Here is a tiny trained network, its code and every weight. The questions are about switching its units off for an input and a class, where a switched-off unit gives its printed mean instead of its output.

import numpy as np


def w(rows, s, z=0):
    codes = np.array(rows[::2]) - 128.0
    scale = np.full(codes.shape[1], s)
    scale[-1] = z or s
    return codes * scale


def f(y):
    return np.maximum(y, 0)


def log_softmax(a):
    a = a - a.max(-1, keepdims=True)
    return a - np.log(np.exp(a).sum(-1, keepdims=True))


def net(x, mask):
    res = np.array(x, float).reshape(1, 3) / 4 @ E
    y = f(res @ A[0][:, :-1].T + A[0][:, -1])
    res = res + np.where(mask, y, B[0][:, -1]) @ B[0][:, :-1]
    return log_softmax(res[-1] @ U[:, :-1].T + U[:, -1])


A, B = {}, {}
E = w([
[93,105,238],'x0',
[2,155,92],'x1',
[158,242,136],'x2',
],0.0078)
A[0] = w([
[202,92,153,242],'neuron 1',
[153,136,125,67],'neuron 2',
[126,107,115,146],'neuron 3',
[101,133,122,147],'neuron 4',
[140,141,137,134],'neuron 5',
[178,115,140,214],'neuron 6',
[94,134,122,158],'neuron 7',
[149,135,125,70],'neuron 8',
[88,148,111,126],'neuron 9',
[68,146,157,125],'neuron 10',
[127,148,115,195],'neuron 11',
[151,97,158,72],'neuron 12',
[91,135,121,160],'neuron 13',
[74,144,114,133],'neuron 14',
[126,177,93,143],'neuron 15',
[127,157,100,99],'neuron 16',
[150,66,5,191],'neuron 17',
[96,177,100,79],'neuron 18',
[107,57,186,151],'neuron 19',
[152,188,79,158],'neuron 20',
[102,154,99,147],'neuron 21',
[170,140,122,43],'neuron 22',
[148,125,132,171],'neuron 23',
[97,95,107,133],'neuron 24',
[185,146,116,3],'neuron 25',
[172,138,128,56],'neuron 26',
[70,131,120,177],'neuron 27',
[116,143,112,118],'neuron 28',
[83,119,173,14],'neuron 29',
[147,116,136,121],'neuron 30',
[108,148,167,10],'neuron 31',
[156,133,124,83],'neuron 32',
[129,227,206,61],'neuron 33',
],0.018,0.0039)
B[0] = w([
[8,170,180,240],'neuron 1',
[137,168,110,144],'neuron 2',
[152,124,133,152],'neuron 3',
[140,110,94,160],'neuron 4',
[132,144,132,150],'neuron 5',
[100,184,195,203],'neuron 6',
[143,114,78,169],'neuron 7',
[137,160,108,141],'neuron 8',
[94,119,79,175],'neuron 9',
[187,76,110,189],'neuron 10',
[99,136,104,169],'neuron 11',
[91,73,139,163],'neuron 12',
[146,108,77,172],'neuron 13',
[149,98,47,186],'neuron 14',
[67,139,87,191],'neuron 15',
[85,130,112,162],'neuron 16',
[254,193,214,254],'neuron 17',
[65,138,88,180],'neuron 18',
[25,49,116,215],'neuron 19',
[38,161,76,216],'neuron 20',
[83,109,109,178],'neuron 21',
[139,201,97,158],'neuron 22',
[124,146,154,160],'neuron 23',
[180,92,96,175],'neuron 24',
[127,237,89,168],'neuron 25',
[145,197,116,162],'neuron 26',
[172,117,52,196],'neuron 27',
[104,125,116,150],'neuron 28',
[161,37,146,163],'neuron 29',
[118,113,111,150],'neuron 30',
[166,175,98,148],'neuron 31',
[136,169,117,149],'neuron 32',
[237,202,205,224],'neuron 33',
],0.035,0.0094)
U = w([
[151,177,241,219],'0',
[3,115,91,150],'1',
[237,158,70,224],'2',
[136,46,102,1],'3',
[93,199,128,4],'4',
],0.006,0.0054)

Each question gives the input, the list of numbers given to net, and the class t.
The units are the neurons (one row each of A and B). Each row of codes is followed by its name. A weight is (code - 128) times the scale printed after its matrix; where a second scale follows, it is the last column's (A, B and U).
mask holds one flag per neuron, in row order. A switched-off neuron (its flag False) gives its mean, the last column of its row in B, instead of its output. The means were averaged over made-up inputs and are rounded, as every weight is.
A unit's drop is (log p(t) with every unit on - log p(t) with that unit switched off) / (log p(t) with every unit on - log p(t) with every unit switched off).
The circuit of an input: a set's keep is (log p(t) with only the set's units on - log p(t) with every unit switched off) / (log p(t) with every unit on - log p(t) with every unit switched off). Starting from the 12 units with the biggest drops (on a tie, the unit counted first), units are removed one at a time, each time the one whose removal leaves the highest keep (on an exact tie, the one counted first), for as long as the keep stays at least 0.8.
units of the circuit, in order: the units of the circuit, biggest drop first
most important unit: the unit with the biggest drop
top k neurons: the k neurons with the biggest drops, biggest first
drop of u: that unit's drop, to one decimal
input [-7,2,8], class 1: most important unit	neuron 20
input [1,5,-4], class 3: top 2 neurons	neuron 33; neuron 19
input [2,-7,4], class 0: units of the circuit, in order	neuron 33; neuron 6
input [-5,1,-8], class 2: top 3 neurons	neuron 1; neuron 24; neuron 6
input [3,-1,0], class 1: top 3 neurons	neuron 17; neuron 33; neuron 19
input [1,-5,0], class 1: top 4 neurons	neuron 17; neuron 33; neuron 1; neuron 12
input [3,7,0], class 3: top 2 neurons	neuron 17; neuron 33
input [5,0,8], class 0: top 2 neurons	neuron 33; neuron 27
input [7,3,0], class 3: top 2 neurons	neuron 19; neuron 17
input [2,-1,-3], class 1: top 2 neurons	neuron 17; neuron 33
input [7,-1,-4], class 1: top 2 neurons	neuron 19; neuron 17
input [-6,4,-1], class 2: top 2 neurons	neuron 17; neuron 1
input [0,5,-8], class 2: top 3 neurons	neuron 17; neuron 1; neuron 27
input [-7,5,2], class 1: units of the circuit, in order	neuron 33
input [-8,-4,3], class 4: drop of neuron 20	0.3
input [1,-8,6], class 0: drop of neuron 17	-0.2
input [0,5,7], class 1: drop of neuron 20	1.4
